Below is a small trained network, with its code and all its weights. Each question gives an input and a class and asks what happens when units are switched off, that is, made to give their printed mean instead of their output.

import numpy as np


def w(rows, s, z=0):
    codes = np.array(rows[::2]) - 128.0
    scale = np.full(codes.shape[1], s)
    scale[-1] = z or s
    return codes * scale


def f(y):
    return y / 2 * (1 + np.tanh(0.7978845608 * (y + 0.044715 * y**3)))


def log_softmax(a):
    a = a - a.max(-1, keepdims=True)
    return a - np.log(np.exp(a).sum(-1, keepdims=True))


def net(x, mask):
    res = np.array(x, float).reshape(1, 3) / 4 @ E
    y = f(res @ A[0][:, :-1].T + A[0][:, -1])
    res = res + np.where(mask, y, B[0][:, -1]) @ B[0][:, :-1]
    return log_softmax(res[-1] @ U[:, :-1].T + U[:, -1])


A, B = {}, {}
E = w([
[54,89,92,121,199,255,144,142],'x0',
[44,215,63,115,131,91,127,111],'x1',
[74,64,96,131,9,135,118,156],'x2',
],0.0062)
A[0] = w([
[72,104,120,132,171,179,114,125,116],'n1',
[164,151,131,128,88,74,126,125,107],'n2',
[173,169,145,132,212,125,138,131,95],'n3',
[72,56,119,126,10,130,125,128,107],'n4',
[74,184,107,115,125,109,126,119,82],'n5',
[181,178,138,124,234,109,120,125,113],'n6',
[100,113,119,136,154,164,133,132,81],'n7',
[157,151,136,141,100,87,135,126,97],'n8',
[152,142,139,126,100,87,123,121,96],'n9',
[170,153,133,125,102,75,112,136,103],'n10',
[199,60,150,133,133,157,126,127,93],'n11',
[158,147,139,126,93,72,130,128,102],'n12',
[148,147,123,137,111,98,124,133,83],'n13',
[156,151,138,128,99,88,130,128,240],'n14',
[81,100,118,123,165,185,126,124,113],'n15',
[83,88,118,132,45,131,129,131,88],'n16',
[133,114,119,122,135,123,135,128,254],'n17',
[92,114,114,129,163,183,130,139,85],'n18',
[124,129,131,131,125,131,129,123,94],'n19',
[92,118,126,128,161,181,135,135,198],'n20',
[149,154,144,131,194,121,129,113,87],'n21',
[54,214,99,130,121,91,125,123,114],'n22',
[227,34,149,122,121,149,126,122,96],'n23',
[63,192,100,129,128,101,126,123,78],'n24',
],0.013,0.0062)
B[0] = w([
[180,80,128,124,123,113,190,91,202],'n1',
[163,74,109,95,125,117,183,106,189],'n2',
[105,187,54,107,120,192,159,140,206],'n3',
[126,243,40,123,141,215,148,110,254],'n4',
[84,110,158,103,126,120,160,202,163],'n5',
[114,215,41,130,116,206,140,118,240],'n6',
[136,85,104,88,127,110,171,141,150],'n7',
[144,74,101,98,130,126,174,130,163],'n8',
[141,86,106,89,134,112,173,128,160],'n9',
[160,67,105,97,130,127,182,118,184],'n10',
[70,126,190,120,120,108,191,204,210],'n11',
[157,69,105,100,123,124,187,114,183],'n12',
[129,88,107,89,126,119,160,145,134],'n13',
[200,131,177,216,141,120,94,17,246],'n14',
[175,80,119,112,121,101,189,91,202],'n15',
[102,175,42,104,138,189,158,156,195],'n16',
[166,187,205,220,125,126,78,35,227],'n17',
[158,63,109,80,125,117,185,133,180],'n18',
[121,118,118,114,129,128,135,138,114],'n19',
[190,119,167,185,125,115,126,46,231],'n20',
[105,149,60,93,128,161,140,167,171],'n21',
[86,158,255,168,117,134,179,173,212],'n22',
[55,148,236,143,116,119,204,193,249],'n23',
[76,121,182,112,121,121,189,204,176],'n24',
],0.026,0.0063)
U = w([
[101,196,34,111,138,194,122,128,117],'0',
[191,34,122,93,128,94,164,77,99],'1',
[39,123,222,148,114,104,153,219,125],'2',
[152,138,150,202,155,97,2,68,255],'3',
[106,118,98,105,132,101,104,167,89],'4',
[106,104,114,92,142,123,96,151,97],'5',
[80,91,103,81,139,111,107,144,95],'6',
],0.0099,0.0036)

Each question gives the input, the list of numbers given to net, and the class t.
The units are the neurons (one row each of A and B). Each row of codes is followed by its name. A weight is (code - 128) times the scale printed after its matrix; where a second scale follows, it is the last column's (A, B and U).
mask holds one flag per neuron, in row order. A switched-off neuron (its flag False) gives its mean, the last column of its row in B, instead of its output. The means were averaged over made-up inputs and are rounded, as every weight is.
A unit's drop is (log p(t) with every unit on - log p(t) with that unit switched off) / (log p(t) with every unit on - log p(t) with every unit switched off).
The circuit of an input: a set's keep is (log p(t) with only the set's units on - log p(t) with every unit switched off) / (log p(t) with every unit on - log p(t) with every unit switched off). Starting from the 12 units with the biggest drops (on a tie, the unit counted first), units are removed one at a time, each time the one whose removal leaves the highest keep (on an exact tie, the one counted first), for as long as the keep stays at least 0.8.
units of the circuit, in order: the units of the circuit, biggest drop first
unit that matters most: the unit with the biggest drop
k most important neurons: the k neurons with the biggest drops, biggest first
drop of u: that unit's drop, to one decimal
input [-8,-6,-8], class 0: unit that matters most => n6
input [7,-8,-7], class 2: 2 most important neurons => (n23 n11)
input [-7,-3,-7], class 0: 3 most important neurons => (n6 n3 n21)
input [-1,3,0], class 3: 2 most important neurons => (n23 n11)
input [1,6,-5], class 2: 2 most important neurons => (n22 n4)
input [-6,-2,6], class 0: 3 most important neurons => (n4 n16 n20)
input [2,3,3], class 3: 4 most important neurons => (n23 n6 n3 n11)
input [0,5,-4], class 2: 3 most important neurons => (n22 n4 n24)
input [5,-4,4], class 1: 3 most important neurons => (n6 n15 n3)
input [0,3,-1], class 3: 2 most important neurons => (n23 n11)
input [-6,8,0], class 2: 2 most important neurons => (n22 n24)
input [-5,-6,6], class 0: 3 most important neurons => (n4 n16 n22)
input [1,-6,5], class 2: 4 most important neurons => (n23 n11 n6 n3)
input [-5,-3,5], class 0: units of the circuit, in order => (n4)
input [-5,4,-1], class 1: drop of n23 => 0.2
input [-7,-6,8], class 0: drop of n4 => 5.9
input [-2,-4,-2], class 2: drop of n11 => 0.2
